Below is a small trained network, with its code and all its weights. Each question gives an input and a class and asks what happens when units are switched off, that is, made to give their printed mean instead of their output.

import numpy as np


def w(rows, s, z=0):
    codes = np.array(rows[::2]) - 128.0
    scale = np.full(codes.shape[1], s)
    scale[-1] = z or s
    return codes * scale


def norm(h):
    return h / np.sqrt((h * h).mean(-1, keepdims=True) + 1e-5)


def f(y):
    return np.maximum(y, 0)


def log_softmax(a):
    a = a - a.max(-1, keepdims=True)
    return a - np.log(np.exp(a).sum(-1, keepdims=True))


def net(x, mask):
    res = np.array(x, float).reshape(1, 8) / 4 @ E
    u = 0
    for l in range(2):
        y = f(norm(res) @ A[l][:, :-1].T + A[l][:, -1])
        res = res + np.where(mask[u : u + 4], y, B[l][:, -1]) @ B[l][:, :-1]
        u += 4
    return log_softmax(norm(res)[-1] @ U[:, :-1].T + U[:, -1])


A, B = {}, {}
E = w([
[135,160,133,118,145,148,134,116,134],'x0',
[147,127,87,88,150,125,94,115,94],'x1',
[127,131,139,128,113,124,121,111,136],'x2',
[159,88,230,87,192,84,153,153,162],'x3',
[119,123,121,124,133,122,131,138,112],'x4',
[116,122,122,127,130,116,134,151,123],'x5',
[43,146,60,254,193,108,57,87,113],'x6',
[10,73,65,118,137,233,107,56,148],'x7',
],0.0047)
A[0] = w([
[132,10,137,3,120,190,179,106,178,16],'0.n1',
[168,122,162,117,223,61,121,142,157,30],'0.n2',
[208,168,146,60,36,138,187,160,75,8],'0.n3',
[154,156,120,77,7,208,127,182,101,63],'0.n4',
],0.0056,0.0014)
B[0] = w([
[155,254,162,142,220,16,143,180,218,249],'0.n1',
[72,40,134,176,32,222,161,63,77,196],'0.n2',
[145,66,79,158,80,140,176,73,32,252],'0.n3',
[25,40,172,211,171,191,12,137,130,229],'0.n4',
],0.0067,0.0047)
A[1] = w([
[163,82,254,224,144,133,122,185,105,158],'1.n1',
[12,122,152,101,170,182,37,157,165,33],'1.n2',
[68,101,152,152,210,201,2,192,178,20],'1.n3',
[193,204,25,213,53,85,93,155,78,249],'1.n4',
],0.0048,0.0019)
B[1] = w([
[121,133,47,82,124,165,89,98,126,254],'1.n1',
[150,92,122,35,102,160,181,126,83,222],'1.n2',
[255,44,174,111,84,80,177,151,93,234],'1.n3',
[92,218,171,139,135,128,118,151,166,244],'1.n4',
],0.0085,0.005)
U = w([
[78,86,98,160,74,196,100,93,76,132],'0',
[178,3,176,38,115,158,183,119,145,3],'1',
[121,233,176,107,167,90,125,195,218,250],'2',
],0.008,0.0012)

Each question gives the input, the list of numbers given to net, and the class t.
The units are the neurons (one row each of A and B). Each row of codes is followed by its name. A weight is (code - 128) times the scale printed after its matrix; where a second scale follows, it is the last column's (A, B and U).
mask holds one flag per neuron, layer by layer. A switched-off neuron (its flag False) gives its mean, the last column of its row in B, instead of its output. The means were averaged over made-up inputs and are rounded, as every weight is.
A unit's drop is (log p(t) with every unit on - log p(t) with that unit switched off) / (log p(t) with every unit on - log p(t) with every unit switched off).
The circuit of an input: a set's keep is (log p(t) with only the set's units on - log p(t) with every unit switched off) / (log p(t) with every unit on - log p(t) with every unit switched off). Starting from all 8 units, units are removed one at a time, each time the one whose removal leaves the highest keep (on an exact tie, the one counted first), for as long as the keep stays at least 0.8.
units of the circuit, in order: the units of the circuit, biggest drop first
unit that matters most: the unit with the biggest drop
k most important neurons: the k neurons with the biggest drops, biggest first
top k neurons in layer l: the k neurons of layer l with the biggest drops, biggest first
drop when u is switched off: that unit's drop, to one decimal
input [-3,-7,4,-6,4,-3,0,1], class 1: unit that matters most => 0.n3
input [-6,-4,0,-4,7,3,-1,-8], class 0: 2 most important neurons => 0.n1, 0.n3
input [0,-1,8,5,-8,-8,3,-2], class 0: units of the circuit, in order => 1.n3, 0.n2
input [3,5,7,-8,-6,2,5,0], class 2: top 3 neurons in layer 0 => 0.n4, 0.n2, 0.n3
input [7,6,-6,6,-7,-7,2,-1], class 0: top 2 neurons in layer 0 => 0.n2, 0.n4
input [-7,1,-5,0,3,-8,-6,0], class 0: top 2 neurons in layer 1 => 1.n1, 1.n3
input [-6,-8,-6,-5,0,-8,-8,-1], class 0: units of the circuit, in order => 0.n3, 0.n4
input [7,0,1,-6,8,-5,7,-1], class 2: 2 most important neurons => 0.n4, 1.n4
input [0,3,5,2,4,4,8,7], class 1: 4 most important neurons => 0.n3, 1.n3, 1.n2, 0.n2
input [-6,-8,-3,6,5,5,-2,1], class 2: 2 most important neurons => 0.n1, 0.n4
input [0,-7,2,8,6,-4,-1,4], class 2: 2 most important neurons => 0.n1, 0.n4
input [-1,-1,-8,5,6,-8,6,4], class 1: 2 most important neurons => 0.n3, 1.n3
input [-4,-5,8,-4,-1,-4,2,-1], class 2: 2 most important neurons => 0.n4, 1.n4
input [-4,6,-3,-6,3,3,2,-7], class 2: units of the circuit, in order => 1.n4
input [-5,-8,4,-4,4,-7,5,-2], class 2: 4 most important neurons => 0.n4, 1.n4, 0.n2, 0.n3
input [-6,4,-5,1,3,-4,-6,1], class 2: top 2 neurons in layer 0 => 0.n1, 0.n2
input [0,2,5,-6,-6,6,-7,0], class 0: 3 most important neurons => 0.n3, 0.n4, 1.n1
input [-6,-4,8,4,0,-4,-6,8], class 2: drop when 0.n1 is switched off => 1.1
input [3,-1,1,4,5,-4,-1,2], class 2: drop when 0.n1 is switched off => 0.7
input [-1,1,-3,4,5,-3,-3,6], class 2: units of the circuit, in order => 0.n1
input [4,5,0,-1,8,-1,0,7], class 1: drop when 0.n3 is switched off => 0.3
